Below are the code and all the weights of a small trained network. Each question names an input and a target symbol and asks about switching units off, where a switched-off unit gives its printed mean instead of its output.

import numpy as np


def w(rows, s, z=0):
    codes = np.array(rows[::2]) - 128.0
    scale = np.full(codes.shape[1], s)
    scale[-1] = z or s
    return codes * scale


def norm(h):
    return h / np.sqrt((h * h).mean(-1, keepdims=True) + 1e-5)


def f(y):
    return np.maximum(y, 0)


def softmax(a):
    e = np.exp(a - a.max(-1, keepdims=True))
    return e / e.sum(-1, keepdims=True)


def log_softmax(a):
    a = a - a.max(-1, keepdims=True)
    return a - np.log(np.exp(a).sum(-1, keepdims=True))


def net(x, mask):
    ids = ['βγδεζημτψ'.index(c) for c in x.split()]
    T = len(ids)
    res = E[ids] + P[:T]
    u = 0
    for l in range(2):
        r = norm(res)
        for j in range(2):
            rows = slice(2 * j, 2 * j + 2)
            q, k, v = (r @ M[l][rows].T for M in (Q, K, V))
            z = softmax(np.where(np.tri(T) > 0, q @ k.T / 2**0.5, -1e9)) @ v
            o = O[l][rows]
            res = res + np.where(mask[u + j], z, o[:, -1]) @ o[:, :-1]
        u += 2
        y = f(norm(res) @ A[l][:, :-1].T + A[l][:, -1])
        res = res + np.where(mask[u : u + 8], y, B[l][:, -1]) @ B[l][:, :-1]
        u += 8
    return log_softmax(norm(res)[-1] @ U[:, :-1].T + U[:, -1])


Q, K, V, O, A, B = {}, {}, {}, {}, {}, {}
E = w([
[161,161,208,122,125,126,254],'β',
[112,117,176,41,83,112,187],'γ',
[81,95,69,99,232,122,28],'δ',
[80,92,104,77,115,123,175],'ε',
[190,173,194,90,233,97,218],'ζ',
[139,61,212,49,127,122,81],'η',
[218,75,121,190,47,119,68],'μ',
[154,99,144,157,126,116,2],'τ',
[196,170,90,147,36,114,180],'ψ',
],0.0023)
P = w([
[112,134,152,252,105,116,31],'0',
[216,155,57,75,86,166,192],'1',
[190,154,79,72,100,178,187],'2',
[171,133,96,66,99,196,187],'3',
[148,137,95,78,104,202,203],'4',
[143,124,92,78,103,214,208],'5',
[134,108,103,70,105,232,207],'6',
],0.0015)
Q[0] = w([
[183,100,64,89,57,225,125],'L0H0',
[159,61,82,48,111,203,149],'L0H0',
[180,138,158,70,97,109,207],'L0H1',
[1,129,154,142,169,54,193],'L0H1',
],0.0052)
K[0] = w([
[94,176,172,249,67,107,89],'L0H0',
[64,87,169,238,116,34,85],'L0H0',
[190,172,179,146,69,142,253],'L0H1',
[116,145,84,24,187,225,220],'L0H1',
],0.0043)
V[0] = w([
[125,122,85,250,217,152,139],'L0H0',
[51,48,22,127,51,142,92],'L0H0',
[16,64,244,150,75,117,145],'L0H1',
[186,204,196,198,19,167,205],'L0H1',
],0.0023)
O[0] = w([
[27,148,145,159,140,146,145,127],'L0H0',
[157,252,111,152,163,121,108,222],'L0H0',
[162,150,99,84,195,75,173,68],'L0H1',
[73,121,83,138,182,100,34,255],'L0H1',
],0.0038,0.00069)
A[0] = w([
[80,100,78,87,24,133,154,43],'L0N0',
[146,167,73,176,77,223,103,51],'L0N1',
[160,104,50,122,254,104,86,40],'L0N2',
[33,114,154,164,144,148,74,249],'L0N3',
[131,107,171,110,183,169,242,139],'L0N4',
[178,103,122,127,43,87,69,92],'L0N5',
[187,162,182,166,50,127,211,27],'L0N6',
[142,183,72,88,89,154,92,140],'L0N7',
],0.0032,0.0013)
B[0] = w([
[178,133,189,169,146,92,98,196],'L0N0',
[60,92,120,50,168,169,129,214],'L0N1',
[174,162,154,162,42,60,127,186],'L0N2',
[162,142,135,96,95,72,191,188],'L0N3',
[109,79,97,99,130,186,116,253],'L0N4',
[94,114,119,80,166,173,179,202],'L0N5',
[155,160,145,170,122,4,78,176],'L0N6',
[131,85,140,121,162,164,194,227],'L0N7',
],0.0039,0.0023)
Q[1] = w([
[138,57,185,59,179,124,158],'L1H0',
[128,128,78,178,145,155,101],'L1H0',
[64,206,104,235,162,120,2],'L1H1',
[68,165,134,193,156,105,33],'L1H1',
],0.0058)
K[1] = w([
[93,197,154,195,66,24,76],'L1H0',
[205,90,150,77,149,144,173],'L1H0',
[226,73,81,3,100,228,244],'L1H1',
[191,89,74,36,71,183,216],'L1H1',
],0.0047)
V[1] = w([
[27,105,252,125,29,129,101],'L1H0',
[179,117,216,151,131,38,21],'L1H0',
[32,150,4,178,48,55,181],'L1H1',
[46,249,253,33,144,65,225],'L1H1',
],0.0022)
O[1] = w([
[51,91,160,218,86,136,130,114],'L1H0',
[106,158,4,138,80,144,157,181],'L1H0',
[71,112,115,153,198,75,29,126],'L1H1',
[78,148,163,80,45,127,46,251],'L1H1',
],0.0034,0.0018)
A[1] = w([
[132,42,145,168,96,125,109,79],'L1N0',
[186,217,137,159,129,176,209,133],'L1N1',
[124,120,147,88,85,148,35,115],'L1N2',
[235,122,64,152,216,139,138,162],'L1N3',
[51,77,86,137,200,75,66,153],'L1N4',
[96,189,69,146,43,169,184,37],'L1N5',
[104,45,49,140,67,118,117,35],'L1N6',
[144,255,126,119,202,174,61,7],'L1N7',
],0.0038,0.0011)
B[1] = w([
[124,146,182,43,175,95,207,165],'L1N0',
[174,81,207,213,96,63,44,204],'L1N1',
[93,130,91,200,140,42,170,238],'L1N2',
[14,119,110,141,90,39,128,253],'L1N3',
[238,102,216,168,79,166,133,192],'L1N4',
[118,202,174,254,118,145,146,181],'L1N5',
[110,200,218,111,146,63,224,191],'L1N6',
[145,171,233,130,215,128,239,163],'L1N7',
],0.0032,0.0026)
U = w([
[149,145,189,168,85,2,155,254],'β',
[74,54,140,54,170,246,186,193],'γ',
[88,75,44,200,197,86,151,61],'δ',
[246,129,125,136,41,204,120,64],'ε',
[150,144,4,61,97,99,105,98],'ζ',
[87,218,92,215,104,206,170,89],'η',
[152,243,146,82,223,137,129,56],'μ',
[197,80,162,195,186,157,29,87],'τ',
[33,140,140,114,77,150,10,84],'ψ',
],0.0049,0.0037)

Each question gives the input, a string of symbols that net reads in full, and the target symbol t.
The units are the heads (2 rows each of Q, K, V and O) and the neurons (one row each of A and B). Each row of codes is followed by its name. A weight is (code - 128) times the scale printed after its matrix; where a second scale follows, it is the last column's (O, A, B and U).
mask holds one flag per unit, layer by layer, with each layer's heads first. A switched-off unit (its flag False) gives its mean, the last column of its rows in O or B, instead of its output. The means were averaged over made-up inputs and are rounded, as every weight is.
A unit's drop is (log p(t) with every unit on - log p(t) with that unit switched off) / (log p(t) with every unit on - log p(t) with every unit switched off).
The circuit of an input: a set's keep is (log p(t) with only the set's units on - log p(t) with every unit switched off) / (log p(t) with every unit on - log p(t) with every unit switched off). Starting from the 12 units with the biggest drops (on a tie, the unit counted first), units are removed one at a time, each time the one whose removal leaves the highest keep (on an exact tie, the one counted first), for as long as the keep stays at least 0.8.
circuit, biggest first: the units of the circuit, biggest drop first
top k neurons: the k neurons with the biggest drops, biggest first
top k neurons in layer l: the k neurons of layer l with the biggest drops, biggest first
input ζ γ δ δ ε τ μ, target γ: circuit, biggest first	[L0N5, L0N1]
input ε η δ, target μ: circuit, biggest first	[L0H0]
input δ ψ ε β ψ ζ ζ, target ψ: top 2 neurons	[L0N3, L0N7]
input ε γ ζ ζ μ μ, target μ: circuit, biggest first	[L0H0, L0N1, L1H0]
input γ τ δ μ ε δ, target ζ: circuit, biggest first	[L1H0, L0H1, L0H0, L0N2]
input ζ μ η ε ζ ζ ψ, target γ: circuit, biggest first	[L0H1, L0N1]
input μ δ γ μ ε μ μ, target γ: circuit, biggest first	[L0N1, L0N5]
input τ ψ τ δ γ μ, target η: top 3 neurons	[L0N1, L0N3, L0N5]
input δ μ μ γ η γ ε, target ψ: top 4 neurons in layer 0	[L0N3, L0N5, L0N4, L0N7]
input ψ δ μ, target τ: top 2 neurons in layer 0	[L0N5, L0N3]
input δ τ ε μ ψ, target ψ: top 3 neurons	[L0N1, L0N3, L0N7]
input ζ μ η η ε ζ, target γ: top 2 neurons in layer 0	[L0N4, L0N3]
input τ β ζ ψ β δ τ, target η: top 3 neurons	[L0N3, L0N4, L1N5]
input δ τ β ψ, target ψ: top 2 neurons	[L0N3, L0N1]
input ζ μ ζ γ δ, target β: top 3 neurons in layer 0	[L0N3, L0N5, L0N7]
input β μ ψ μ μ ψ, target γ: top 3 neurons in layer 1	[L1N1, L1N3, L1N5]
input μ δ μ τ ε γ β, target δ: top neuron	[L0N4]
input ψ η ε ζ η ψ, target τ: top 2 neurons in layer 0	[L0N3, L0N0]
input μ ε δ δ ζ ε ε, target δ: top 2 neurons	[L0N0, L1N3]
input ψ ζ μ, target τ: top 3 neurons	[L1N4, L0N5, L0N4]
input δ μ δ, target γ: top neuron in layer 0	[L0N2]
input δ η ε, target ψ: top 2 neurons	[L0N3, L0N4]
input δ η μ ψ μ, target ψ: top 3 neurons in layer 0	[L0N3, L0N5, L0N4]
